Below is a small trained network, with its code and all its weights. Each question gives an input and a target symbol and asks what happens when units are switched off, that is, made to give their printed mean instead of their output.

import numpy as np


def w(rows, s, z=0):
    codes = np.array(rows[::2]) - 128.0
    scale = np.full(codes.shape[1], s)
    scale[-1] = z or s
    return codes * scale


def f(y):
    return np.maximum(y, 0)


def softmax(a):
    e = np.exp(a - a.max(-1, keepdims=True))
    return e / e.sum(-1, keepdims=True)


def log_softmax(a):
    a = a - a.max(-1, keepdims=True)
    return a - np.log(np.exp(a).sum(-1, keepdims=True))


def net(x, mask):
    ids = ['ηθλπστ'.index(c) for c in x.split()]
    T = len(ids)
    res = E[ids] + P[:T]
    q, k, v = (res @ M[0].T for M in (Q, K, V))
    z = softmax(np.where(np.tri(T) > 0, q @ k.T / 4**0.5, -1e9)) @ v
    res = res + np.where(mask[0], z, O[0][:, -1]) @ O[0][:, :-1]
    y = f(res @ A[0][:, :-1].T + A[0][:, -1])
    res = res + np.where(mask[1:17], y, B[0][:, -1]) @ B[0][:, :-1]
    return log_softmax(res[-1] @ U[:, :-1].T + U[:, -1])


Q, K, V, O, A, B = {}, {}, {}, {}, {}, {}
E = w([
[104,72,141],'η',
[80,79,250],'θ',
[121,100,8],'λ',
[131,54,15],'π',
[144,126,192],'σ',
[128,38,101],'τ',
],0.017)
P = w([
[254,35,212],'0',
[83,121,76],'1',
[102,136,53],'2',
[102,134,54],'3',
[109,134,60],'4',
[113,141,36],'5',
[102,117,91],'6',
[115,115,77],'7',
[114,122,50],'8',
[128,120,59],'9',
[115,97,92],'10',
[116,90,109],'11',
],0.0098)
Q[0] = w([
[202,135,95],'head 1',
[122,16,93],'head 1',
[118,70,73],'head 1',
[160,248,143],'head 1',
],0.016)
K[0] = w([
[96,109,199],'head 1',
[191,70,155],'head 1',
[133,78,175],'head 1',
[29,250,138],'head 1',
],0.016)
V[0] = w([
[139,177,253],'head 1',
[40,205,159],'head 1',
[141,96,161],'head 1',
[165,96,118],'head 1',
],0.015)
O[0] = w([
[177,2,75,112],'head 1',
[188,103,174,5],'head 1',
[82,74,124,179],'head 1',
[69,150,120,180],'head 1',
],0.016,0.022)
A[0] = w([
[81,162,50,149],'neuron 1',
[171,226,40,184],'neuron 2',
[216,100,112,14],'neuron 3',
[107,186,181,101],'neuron 4',
[174,161,16,100],'neuron 5',
[188,189,215,153],'neuron 6',
[137,223,222,99],'neuron 7',
[211,28,77,102],'neuron 8',
[235,42,185,128],'neuron 9',
[140,34,77,112],'neuron 10',
[113,62,69,94],'neuron 11',
[255,85,122,103],'neuron 12',
[162,139,98,2],'neuron 13',
[67,87,113,36],'neuron 14',
[138,155,249,200],'neuron 15',
[131,73,84,49],'neuron 16',
],0.0089,0.0094)
B[0] = w([
[119,91,166,252],'neuron 1',
[94,117,219,180],'neuron 2',
[136,181,2,136],'neuron 3',
[178,51,142,185],'neuron 4',
[79,90,153,155],'neuron 5',
[160,132,64,145],'neuron 6',
[151,82,102,187],'neuron 7',
[152,214,143,195],'neuron 8',
[182,175,27,150],'neuron 9',
[181,77,170,214],'neuron 10',
[182,156,138,213],'neuron 11',
[104,132,44,143],'neuron 12',
[235,228,221,128],'neuron 13',
[94,162,123,198],'neuron 14',
[198,162,59,155],'neuron 15',
[148,193,167,179],'neuron 16',
],0.0094,0.033)
U = w([
[86,2,104,251],'η',
[93,125,129,201],'θ',
[93,134,189,171],'λ',
[87,152,193,21],'π',
[119,73,206,68],'σ',
[57,127,86,123],'τ',
],0.0097,0.0031)

Each question gives the input, a string of symbols that net reads in full, and the target symbol t.
The units are the heads (4 rows each of Q, K, V and O) and the neurons (one row each of A and B). Each row of codes is followed by its name. A weight is (code - 128) times the scale printed after its matrix; where a second scale follows, it is the last column's (O, A, B and U).
mask holds one flag per unit, heads first, then neurons. A switched-off unit (its flag False) gives its mean, the last column of its rows in O or B, instead of its output. The means were averaged over made-up inputs and are rounded, as every weight is.
A unit's drop is (log p(t) with every unit on - log p(t) with that unit switched off) / (log p(t) with every unit on - log p(t) with every unit switched off).
The circuit of an input: a set's keep is (log p(t) with only the set's units on - log p(t) with every unit switched off) / (log p(t) with every unit on - log p(t) with every unit switched off). Starting from the 12 units with the biggest drops (on a tie, the unit counted first), units are removed one at a time, each time the one whose removal leaves the highest keep (on an exact tie, the one counted first), for as long as the keep stays at least 0.8.
circuit, biggest first: the units of the circuit, biggest drop first
top k neurons: the k neurons with the biggest drops, biggest first
drop of u: that unit's drop, to one decimal
input τ σ θ η τ π π σ σ λ π, target τ: top 4 neurons	(neuron 10; neuron 4; neuron 7; neuron 14)
input π σ λ π π θ λ, target π: circuit, biggest first	(head 1; neuron 2)
input θ τ θ η η λ θ, target θ: circuit, biggest first	(neuron 15; head 1; neuron 6; neuron 7)
input λ σ θ σ, target η: top 3 neurons	(neuron 8; neuron 16; neuron 11)
input θ τ λ, target θ: circuit, biggest first	(neuron 8; head 1; neuron 16; neuron 9)
input τ π λ η θ η π θ θ θ π θ, target τ: circuit, biggest first	(neuron 10; neuron 2)
input θ η θ θ σ θ σ, target η: top 3 neurons	(neuron 16; neuron 14; neuron 11)
input η σ η η η σ θ, target η: top 2 neurons	(neuron 8; neuron 16)
input θ θ η σ π π σ η, target θ: top 4 neurons	(neuron 8; neuron 9; neuron 16; neuron 10)
input θ λ λ η λ λ θ, target θ: circuit, biggest first	(neuron 15; neuron 6; head 1; neuron 7)
input τ π λ η τ η η, target τ: circuit, biggest first	(neuron 10; head 1)
input θ θ τ σ σ τ λ, target θ: top 3 neurons	(neuron 8; neuron 16; neuron 9)
input η σ τ τ τ θ η π η η σ θ, target η: circuit, biggest first	(neuron 8)
input θ η σ λ τ, target θ: top 4 neurons	(neuron 8; neuron 16; neuron 9; neuron 10)
input λ τ λ, target λ: drop of neuron 2	0.4
input θ π λ η λ θ τ η τ σ η, target θ: drop of neuron 16	0.6
input σ η η η η η η, target σ: drop of neuron 8	0.6
